Here is a tiny trained network, its code and every weight. The questions are about switching its units off for an input and a class, where a switched-off unit gives its printed mean instead of its output.

import numpy as np


def w(rows, s, z=0):
    codes = np.array(rows[::2]) - 128.0
    scale = np.full(codes.shape[1], s)
    scale[-1] = z or s
    return codes * scale


def norm(h):
    return h / np.sqrt((h * h).mean(-1, keepdims=True) + 1e-5)


def f(y):
    return y / 2 * (1 + np.tanh(0.7978845608 * (y + 0.044715 * y**3)))


def log_softmax(a):
    a = a - a.max(-1, keepdims=True)
    return a - np.log(np.exp(a).sum(-1, keepdims=True))


def net(x, mask):
    res = np.array(x, float).reshape(1, 2) / 4 @ E
    u = 0
    for l in range(3):
        y = f(norm(res) @ A[l][:, :-1].T + A[l][:, -1])
        res = res + np.where(mask[u : u + 9], y, B[l][:, -1]) @ B[l][:, :-1]
        u += 9
    return log_softmax(norm(res)[-1] @ U[:, :-1].T + U[:, -1])


A, B = {}, {}
E = w([
[66,89,49,198,185,94,174,93,198,193],'x0',
[67,130,59,142,141,189,119,254,120,59],'x1',
],0.0078)
A[0] = w([
[119,154,164,133,119,60,105,1,155,132,81],'0.n1',
[113,182,132,122,90,68,170,37,121,99,156],'0.n2',
[208,138,191,116,117,128,106,105,118,136,121],'0.n3',
[108,155,66,123,90,124,134,78,152,140,9],'0.n4',
[133,129,128,57,86,137,111,109,95,83,38],'0.n5',
[125,151,130,123,103,105,125,162,118,115,159],'0.n6',
[142,94,137,105,153,145,125,185,103,126,143],'0.n7',
[165,156,127,138,99,155,123,161,140,177,78],'0.n8',
[136,118,119,143,157,117,139,121,144,154,42],'0.n9',
],0.0095,0.0013)
B[0] = w([
[84,199,186,172,107,192,233,120,195,220,255],'0.n1',
[106,142,138,174,160,101,111,121,160,127,198],'0.n2',
[123,75,44,193,82,110,134,100,12,135,222],'0.n3',
[125,106,164,76,34,224,87,117,119,132,151],'0.n4',
[99,107,170,89,125,79,75,121,163,134,200],'0.n5',
[138,176,139,139,200,96,88,108,102,129,152],'0.n6',
[129,145,65,53,213,155,153,83,151,87,166],'0.n7',
[99,175,251,148,225,107,168,135,109,135,129],'0.n8',
[254,131,202,117,48,139,174,121,141,29,154],'0.n9',
],0.0066,0.0089)
A[1] = w([
[112,132,164,140,105,95,203,69,145,189,110],'1.n1',
[113,90,85,146,87,128,145,167,193,130,117],'1.n2',
[125,169,82,109,79,103,136,141,69,141,134],'1.n3',
[158,149,183,187,128,116,186,88,142,254,254],'1.n4',
[145,182,152,62,109,132,118,93,126,50,65],'1.n5',
[89,184,86,137,134,78,110,125,167,53,60],'1.n6',
[154,151,133,97,184,116,150,122,167,127,24],'1.n7',
[92,159,144,131,100,92,92,142,93,96,125],'1.n8',
[149,154,154,140,138,140,198,84,128,250,107],'1.n9',
],0.0088,0.0021)
B[1] = w([
[118,105,101,124,116,180,44,162,80,113,212],'1.n1',
[142,35,173,105,180,112,151,76,145,107,159],'1.n2',
[178,164,127,100,202,96,145,123,117,169,142],'1.n3',
[51,134,28,170,102,255,54,245,40,84,251],'1.n4',
[110,124,175,117,88,115,122,103,215,167,155],'1.n5',
[88,164,103,180,19,138,101,131,110,190,148],'1.n6',
[97,184,127,69,165,233,160,166,84,82,127],'1.n7',
[189,179,182,136,163,77,190,100,154,169,149],'1.n8',
[116,119,160,118,47,175,61,197,44,113,220],'1.n9',
],0.0072,0.014)
A[2] = w([
[137,90,193,94,14,157,121,138,115,164,193],'2.n1',
[118,133,127,110,1,146,116,166,48,136,214],'2.n2',
[119,89,152,122,164,119,112,151,123,76,82],'2.n3',
[146,79,141,183,142,140,196,73,194,138,143],'2.n4',
[74,154,44,161,153,175,184,143,105,84,5],'2.n5',
[168,109,172,100,157,82,133,54,129,86,163],'2.n6',
[119,170,168,94,145,161,147,123,146,96,65],'2.n7',
[185,147,88,93,57,54,144,86,150,134,72],'2.n8',
[87,117,99,132,88,155,135,134,68,127,112],'2.n9',
],0.0088,0.0016)
B[2] = w([
[136,64,1,163,103,178,97,75,87,108,186],'2.n1',
[85,52,92,200,148,153,111,116,149,81,249],'2.n2',
[124,250,114,119,147,91,190,64,105,168,132],'2.n3',
[48,139,129,153,151,148,211,168,182,61,147],'2.n4',
[225,110,180,71,123,51,100,61,57,199,194],'2.n5',
[188,64,113,115,196,72,174,40,66,241,158],'2.n6',
[93,96,127,160,116,93,199,208,168,160,140],'2.n7',
[189,141,34,126,133,152,73,162,116,93,141],'2.n8',
[217,139,125,177,121,124,114,62,194,102,201],'2.n9',
],0.0073,0.012)
U = w([
[115,75,90,240,85,238,76,134,80,87,157],'0',
[224,134,137,97,168,77,118,87,62,174,143],'1',
[63,190,176,93,135,149,127,208,183,111,127],'2',
[192,161,205,209,99,149,184,127,158,80,1],'3',
[82,60,115,179,186,127,254,89,198,107,138],'4',
],0.013,0.0084)

Each question gives the input, the list of numbers given to net, and the class t.
The units are the neurons (one row each of A and B). Each row of codes is followed by its name. A weight is (code - 128) times the scale printed after its matrix; where a second scale follows, it is the last column's (A, B and U).
mask holds one flag per neuron, layer by layer. A switched-off neuron (its flag False) gives its mean, the last column of its row in B, instead of its output. The means were averaged over made-up inputs and are rounded, as every weight is.
A unit's drop is (log p(t) with every unit on - log p(t) with that unit switched off) / (log p(t) with every unit on - log p(t) with every unit switched off).
The circuit of an input: a set's keep is (log p(t) with only the set's units on - log p(t) with every unit switched off) / (log p(t) with every unit on - log p(t) with every unit switched off). Starting from the 12 units with the biggest drops (on a tie, the unit counted first), units are removed one at a time, each time the one whose removal leaves the highest keep (on an exact tie, the one counted first), for as long as the keep stays at least 0.8.
units of the circuit, in order: the units of the circuit, biggest drop first
most important unit: the unit with the biggest drop
k most important neurons: the k neurons with the biggest drops, biggest first
k most important neurons of layer l: the k neurons of layer l with the biggest drops, biggest first
drop when u is switched off: that unit's drop, to one decimal
input [8,2], class 4: 2 most important neurons of layer 1 : 1.n4, 1.n9
input [-6,4], class 2: most important unit : 1.n9
input [-5,4], class 2: 2 most important neurons : 1.n9, 1.n4
input [5,8], class 4: units of the circuit, in order : 1.n4, 1.n9
input [-8,5], class 2: 2 most important neurons : 1.n9, 1.n2
input [-8,4], class 1: 2 most important neurons : 1.n4, 1.n9
input [-3,6], class 2: 4 most important neurons : 0.n3, 1.n9, 1.n4, 1.n1
input [-4,2], class 1: 3 most important neurons : 1.n4, 1.n9, 0.n1
input [3,6], class 1: 4 most important neurons : 2.n5, 0.n1, 1.n4, 1.n9
input [-4,-1], class 1: 2 most important neurons : 0.n1, 1.n4
input [7,2], class 4: 3 most important neurons : 0.n1, 1.n4, 1.n9
input [-2,5], class 2: 4 most important neurons of layer 1 : 1.n9, 1.n4, 1.n5, 1.n1
input [0,6], class 1: 3 most important neurons : 1.n9, 1.n4, 2.n5
input [-3,8], class 1: 3 most important neurons : 1.n9, 2.n5, 1.n4
input [-1,2], class 2: most important unit : 0.n3
input [1,1], class 4: 2 most important neurons of layer 1 : 1.n4, 1.n9
input [4,5], class 4: 3 most important neurons of layer 1 : 1.n4, 1.n2, 1.n9
input [-1,0], class 1: 2 most important neurons : 0.n1, 1.n4
input [-3,7], class 2: 2 most important neurons of layer 2 : 2.n1, 2.n6
input [-6,7], class 2: drop when 1.n9 is switched off : 0.5
input [-6,0], class 1: drop when 1.n4 is switched off : 0.8
